Below are the code and all the weights of a small trained network. Each question names an input and a target symbol and asks about switching units off, where a switched-off unit gives its printed mean instead of its output.

import numpy as np


def w(rows, s, z=0):
    codes = np.array(rows[::2]) - 128.0
    scale = np.full(codes.shape[1], s)
    scale[-1] = z or s
    return codes * scale


def norm(h):
    return h / np.sqrt((h * h).mean(-1, keepdims=True) + 1e-5)


def f(y):
    return np.maximum(y, 0)


def softmax(a):
    e = np.exp(a - a.max(-1, keepdims=True))
    return e / e.sum(-1, keepdims=True)


def log_softmax(a):
    a = a - a.max(-1, keepdims=True)
    return a - np.log(np.exp(a).sum(-1, keepdims=True))


def net(x, mask):
    ids = ['αβεζηπσφψ'.index(c) for c in x.split()]
    T = len(ids)
    res = E[ids] + P[:T]
    q, k, v = (norm(res) @ M[0].T for M in (Q, K, V))
    z = softmax(np.where(np.tri(T) > 0, q @ k.T / 3**0.5, -1e9)) @ v
    res = res + np.where(mask[0], z, O[0][:, -1]) @ O[0][:, :-1]
    y = f(norm(res) @ A[0][:, :-1].T + A[0][:, -1])
    res = res + np.where(mask[1:13], y, B[0][:, -1]) @ B[0][:, :-1]
    return log_softmax(norm(res)[-1] @ U[:, :-1].T + U[:, -1])


Q, K, V, O, A, B = {}, {}, {}, {}, {}, {}
E = w([
[147,189,105,158,165],'α',
[186,104,154,120,113],'β',
[90,136,67,208,137],'ε',
[192,152,134,141,231],'ζ',
[139,173,103,167,93],'η',
[75,168,153,80,150],'π',
[124,207,124,76,86],'σ',
[119,84,112,152,91],'φ',
[123,111,116,2,23],'ψ',
],0.02)
P = w([
[156,106,27,53,113],'0',
[118,109,187,148,75],'1',
[168,156,138,125,158],'2',
[140,118,29,62,113],'3',
[110,125,179,148,81],'4',
[164,161,141,122,156],'5',
[126,117,24,86,124],'6',
[102,142,169,154,75],'7',
[162,162,137,123,158],'8',
[122,105,16,108,130],'9',
[88,159,159,155,81],'10',
[163,163,136,124,160],'11',
[131,84,9,127,137],'12',
[102,140,169,147,80],'13',
],0.011)
Q[0] = w([
[142,178,165,77,168],'H0',
[186,138,6,182,144],'H0',
[84,144,99,109,48],'H0',
],0.022)
K[0] = w([
[231,70,157,134,173],'H0',
[103,251,92,170,161],'H0',
[116,115,88,139,52],'H0',
],0.02)
V[0] = w([
[121,57,63,149,2],'H0',
[82,47,159,137,217],'H0',
[249,206,107,253,130],'H0',
],0.004)
O[0] = w([
[84,186,182,151,177,226],'H0',
[78,2,125,209,106,37],'H0',
[194,86,123,223,177,253],'H0',
],0.0041,0.0032)
A[0] = w([
[205,132,115,146,96,117],'N0',
[136,136,124,78,250,60],'N1',
[130,40,84,29,209,105],'N2',
[140,40,118,100,145,90],'N3',
[39,115,160,173,206,4],'N4',
[175,63,77,112,133,54],'N5',
[103,173,144,85,153,33],'N6',
[169,126,255,106,131,93],'N7',
[131,125,156,191,89,59],'N8',
[101,121,92,50,138,21],'N9',
[84,107,251,145,165,167],'N10',
[221,117,168,140,165,163],'N11',
],0.017,0.0034)
B[0] = w([
[88,131,172,144,143,254],'N0',
[3,69,109,86,110,184],'N1',
[236,119,225,136,146,204],'N2',
[74,65,67,140,128,184],'N3',
[65,129,50,228,163,180],'N4',
[69,220,82,141,138,242],'N5',
[149,184,171,177,121,190],'N6',
[30,165,119,127,213,180],'N7',
[147,55,143,100,147,238],'N8',
[89,54,89,168,118,194],'N9',
[223,85,123,84,26,188],'N10',
[221,169,99,137,117,226],'N11',
],0.026,0.0056)
U = w([
[123,98,158,52,200,161],'α',
[122,51,117,193,192,85],'β',
[212,132,172,168,129,126],'ε',
[161,59,132,67,79,255],'ζ',
[118,129,135,156,10,53],'η',
[14,91,149,37,99,100],'π',
[146,151,43,70,97,118],'σ',
[91,65,241,148,158,141],'φ',
[78,181,242,120,107,131],'ψ',
],0.013,0.0055)

Each question gives the input, a string of symbols that net reads in full, and the target symbol t.
The units are the heads (3 rows each of Q, K, V and O) and the neurons (one row each of A and B). Each row of codes is followed by its name. A weight is (code - 128) times the scale printed after its matrix; where a second scale follows, it is the last column's (O, A, B and U).
mask holds one flag per unit, heads first, then neurons. A switched-off unit (its flag False) gives its mean, the last column of its rows in O or B, instead of its output. The means were averaged over made-up inputs and are rounded, as every weight is.
A unit's drop is (log p(t) with every unit on - log p(t) with that unit switched off) / (log p(t) with every unit on - log p(t) with every unit switched off).
The circuit of an input: a set's keep is (log p(t) with only the set's units on - log p(t) with every unit switched off) / (log p(t) with every unit on - log p(t) with every unit switched off). Starting from the 12 units with the biggest drops (on a tie, the unit counted first), units are removed one at a time, each time the one whose removal leaves the highest keep (on an exact tie, the one counted first), for as long as the keep stays at least 0.8.
units of the circuit, in order: the units of the circuit, biggest drop first
unit that matters most: the unit with the biggest drop
k most important neurons: the k neurons with the biggest drops, biggest first
drop of u: that unit's drop, to one decimal
input φ α π α φ φ ψ ζ, target σ: units of the circuit, in order => [N11 N1]
input φ φ φ β, target ε: units of the circuit, in order => [N2]
input ε ζ σ ε ε η, target ε: units of the circuit, in order => [N11 N5]
input ψ φ φ ε φ α ε α ψ φ ζ, target σ: units of the circuit, in order => [N11 N1 H0]
input φ σ σ β α α α α φ, target σ: units of the circuit, in order => [N5 N11]
input φ ε ψ σ ψ α α β φ σ φ η φ α, target ε: 2 most important neurons => [N11 N5]
input φ ε φ φ η φ, target ε: 2 most important neurons => [N11 N0]
input α σ φ ψ φ φ η, target ψ: units of the circuit, in order => [N0 N9 N4]
input φ σ ε φ σ ε φ π, target η: 2 most important neurons => [N10 N6]
input ε π φ, target π: 2 most important neurons => [N5 N2]
input σ ψ π φ β φ ε ε ψ, target φ: 2 most important neurons => [N9 N2]
input φ φ ε φ σ φ, target ψ: 2 most important neurons => [N0 N5]
input φ ε φ φ φ φ φ β φ φ η, target φ: 2 most important neurons => [N8 N11]
input ζ ε ε φ α φ, target σ: unit that matters most => N5
input α ψ φ φ β, target α: 2 most important neurons => [N7 N11]
input ψ η φ φ φ β ε η, target φ: drop of N8 => 0.3
input π α φ α ε φ φ π π ε ε π, target π: drop of N2 => 0.0
input φ φ φ ε σ α ε ε ε π φ π, target π: drop of N10 => 0.2
